Each row has a name. Each question is about the rows just above it. Places in a row count from 1.

Columns, left to right: V C K M L N T
[114 106 115 102 115 151 119] : Z_515
[141 137 129 156 154  79 168] : Z_589
[ 87  92 107  72  95 186 122] : Z_975
[125 128 125 128 129 130 127] : Z_549
[191 196 172 199 155  91 132] : Z_715
[126 118 125 133 135 101 150] : Z_208
[115 103 117 108 116 137 127] : Z_29
[125 123 122 138 141  98 156] : Z_332
[118 115 125 129 131 103 147] : Z_992
[ 87  92 107  72  95 186  92] : Z_921
[185 187 173 192 142 106 111] : Z_455
[130  91 101] is in which column, read top down? => N
Which column holds [118 103] top down? => C

Columns, left to right: B E F S P Z A U G W
[126 126 126 130 122 112 124 111 131 133] : Z_975
[180 125 124 161 165  56 174 151  85 137] : Z_549
[178  93 126 147 166  64 178 160  97 111] : Z_208
[120 128 128 118 122 139 120 129 135 120] : Z_888
Which column holds this, read top down? [126 124] => F
tags:
[161] -> Z_69
[148] -> Z_770
[178] -> Z_709
[147] -> Z_20
[146] -> Z_396
The tag of Z_208, keyed by place 4: => Z_20
Which row holds [180 125 124 161 165  56 174 151  85 137]? => Z_549
Where do [126 126 126 130 122 112 124 111 131 133] appear? => Z_975

Columns, left to right: X D Q H Y J
[140 176  91  98 169 136]  Z_992
[ 99 134 120 145  74 175]  Z_332
[101  82 115 120 146  88]  Z_208
[159 166 154 146 126 143]  Z_549
[164 143 117 118 153 123]  Z_888
Which column holds [120 115 154] top down? => Q
[136 175] is in which column, read top down? => J
Table of tags by key:
[101] -> Z_75
[118] -> Z_905
[120] -> Z_983
The tag of Z_208, keyed by place 4: => Z_983

Columns, left to right: Gatin vif femep Dem riti sofe fovim
[105 152 144 109 133 136 134] = Z_921
[105 152 144 109 106 118 101] = Z_208
[105 152 144 109 122 140 124] = Z_515
[105 152 144 109  66 139  67] = Z_29
[106 150 149 114 109 125 100] = Z_888
Which column holds this, read top down? [106 122  66 109] => riti
Which column holds [152 152 152 152] top down? => vif

Columns, left to right: farad Tisu kon likuz Fal
[175  59 153  75 183]  Z_975
[ 86 191 115 166  74]  Z_589
[103 166 111 166  93]  Z_715
[129 150 128 159 129]  Z_332
[ 85 197 111 171  68]  Z_549
Table of tags by key:
[150] -> Z_748
[111] -> Z_938
[153] -> Z_643
[128] -> Z_213
[152] -> Z_360
[129] -> Z_107
Join Z_332 by its entry at place 3: => Z_213
Where do [103 166 111 166  93] appear? => Z_715
Which column holds [103 129] top down? => farad
Which column holds this, read top down? [129  85] => farad
Which column holds [166 166 159] top down? => likuz

Columns, left to right: gami muni pevut pem duv
[ 92 110 163 126 131] : Z_715
[148 128  64 154 130] : Z_921
[151 178 124 114 123] : Z_455
[128 138 127 124 117] : Z_549
[160 183 100 115 126] : Z_992
[138 120  99 153 128] : Z_589
[108 105 155 151 137] : Z_29
[145 119  90 159 133] : Z_975
[144 107 100 153 126] : Z_332
Which column holds this, read top down? [128 178 138 183] => muni
Which column holds [117 126 128] top down? => duv
tags:
[155] -> Z_943
[151] -> Z_147
[115] -> Z_461
[126] -> Z_290
[154] -> Z_911
[153] -> Z_592
[64] -> Z_51
The tag of Z_921, keyed by place 4: => Z_911
[110 128 178 138 183 120 105] is in which column, read top down? => muni

Columns, left to right: gelus melo vup rut dizo
[107 146 129 160  76] = Z_549
[119 119  98 188 124] = Z_888
[ 89  93  86 140 117] = Z_975
[ 90 116 152 116  83] = Z_208
[103 144 144 142  73] = Z_29
[ 85  90 149 129 102] = Z_332
[ 83  87 141 126 107] = Z_921
key -> tag
[152] -> Z_59
[116] -> Z_716
[98] -> Z_967
[129] -> Z_904
[97] -> Z_258
[117] -> Z_429
[153] -> Z_242
The tag of Z_208, keyed by place 3: => Z_59
Whose row is [ 85  90 149 129 102]? => Z_332
Whose row is [119 119  98 188 124]? => Z_888
Which column holds this, read top down? [ 76 124 117  83  73 102] => dizo
[107 119  89  90] is in which column, read top down? => gelus
[ 83  87 141 126 107] is in which row? => Z_921

Columns, left to right: pon miro zitin Sudo busi vemok Fif Feli
[179 135 147 138 120 131 138  89] -> Z_332
[116 127 116 117 121 142 149  90] -> Z_921
[ 99  90 133  90 107 132 130 121] -> Z_589
[151  80 126 106  99 122 111 162] -> Z_888
[119 120 123 121 138 134  88  91] -> Z_208
[179 135 147 138 120 131 147  89] -> Z_515
Table of tags by key:
[147] -> Z_50
[136] -> Z_695
[80] -> Z_678
[135] -> Z_297
[148] -> Z_363
The tag of Z_515, keyed by place 2: => Z_297
Whose row is [179 135 147 138 120 131 138  89]? => Z_332
The row with [151  80 126 106  99 122 111 162] is => Z_888
Whose row is [119 120 123 121 138 134  88  91]? => Z_208
Which row holds [ 99  90 133  90 107 132 130 121]? => Z_589
The row with [116 127 116 117 121 142 149  90] is => Z_921

Columns, left to right: Naf bilo Fola gog fose Zab
[149 100 154  94 181 171]  Z_888
[111 144 105 179  66 110]  Z_975
[124 117 151 180  77 163]  Z_208
[111 144 105 179  66 147]  Z_455
tags:
[149] -> Z_568
[154] -> Z_505
[148] -> Z_617
[153] -> Z_187
[150] -> Z_671
[111] -> Z_806
[112] -> Z_141
The tag of Z_888, keyed by place 1: => Z_568
[163 147] is in which column, read top down? => Zab
Which column holds this, read top down? [181  66  77] => fose
Which column holds this, read top down? [111 124] => Naf

Columns, left to right: Tad sal Vufa ked vuvaf
[ 75 135 143 124 151] -> Z_715
[118 145 126 121 144] -> Z_208
[140 141 122 122 121] -> Z_549
Which column holds this, read top down? [121 122] => ked
Which column holds [145 141] top down? => sal

Columns, left to right: nif Fezot ref Goram vanu Bafaz
[112  85 136 138 185 114] : Z_992
[121 127 136 168 111  72] : Z_888
[129 150 141 134 117 150] : Z_589
[150  98 115 113 144  60] : Z_715
[ 77  99 157 176 136 117] : Z_208
[ 99 150  98 108  94 150] : Z_549
key -> tag
[150] -> Z_552
[185] -> Z_431
[144] -> Z_923
[143] -> Z_483
Join Z_715 by its entry at place 5: => Z_923
[129 150  77  99] is in which column, read top down? => nif
Which column holds [138 168 134 113 176] top down? => Goram
[112  85 136 138 185 114] is in which row? => Z_992

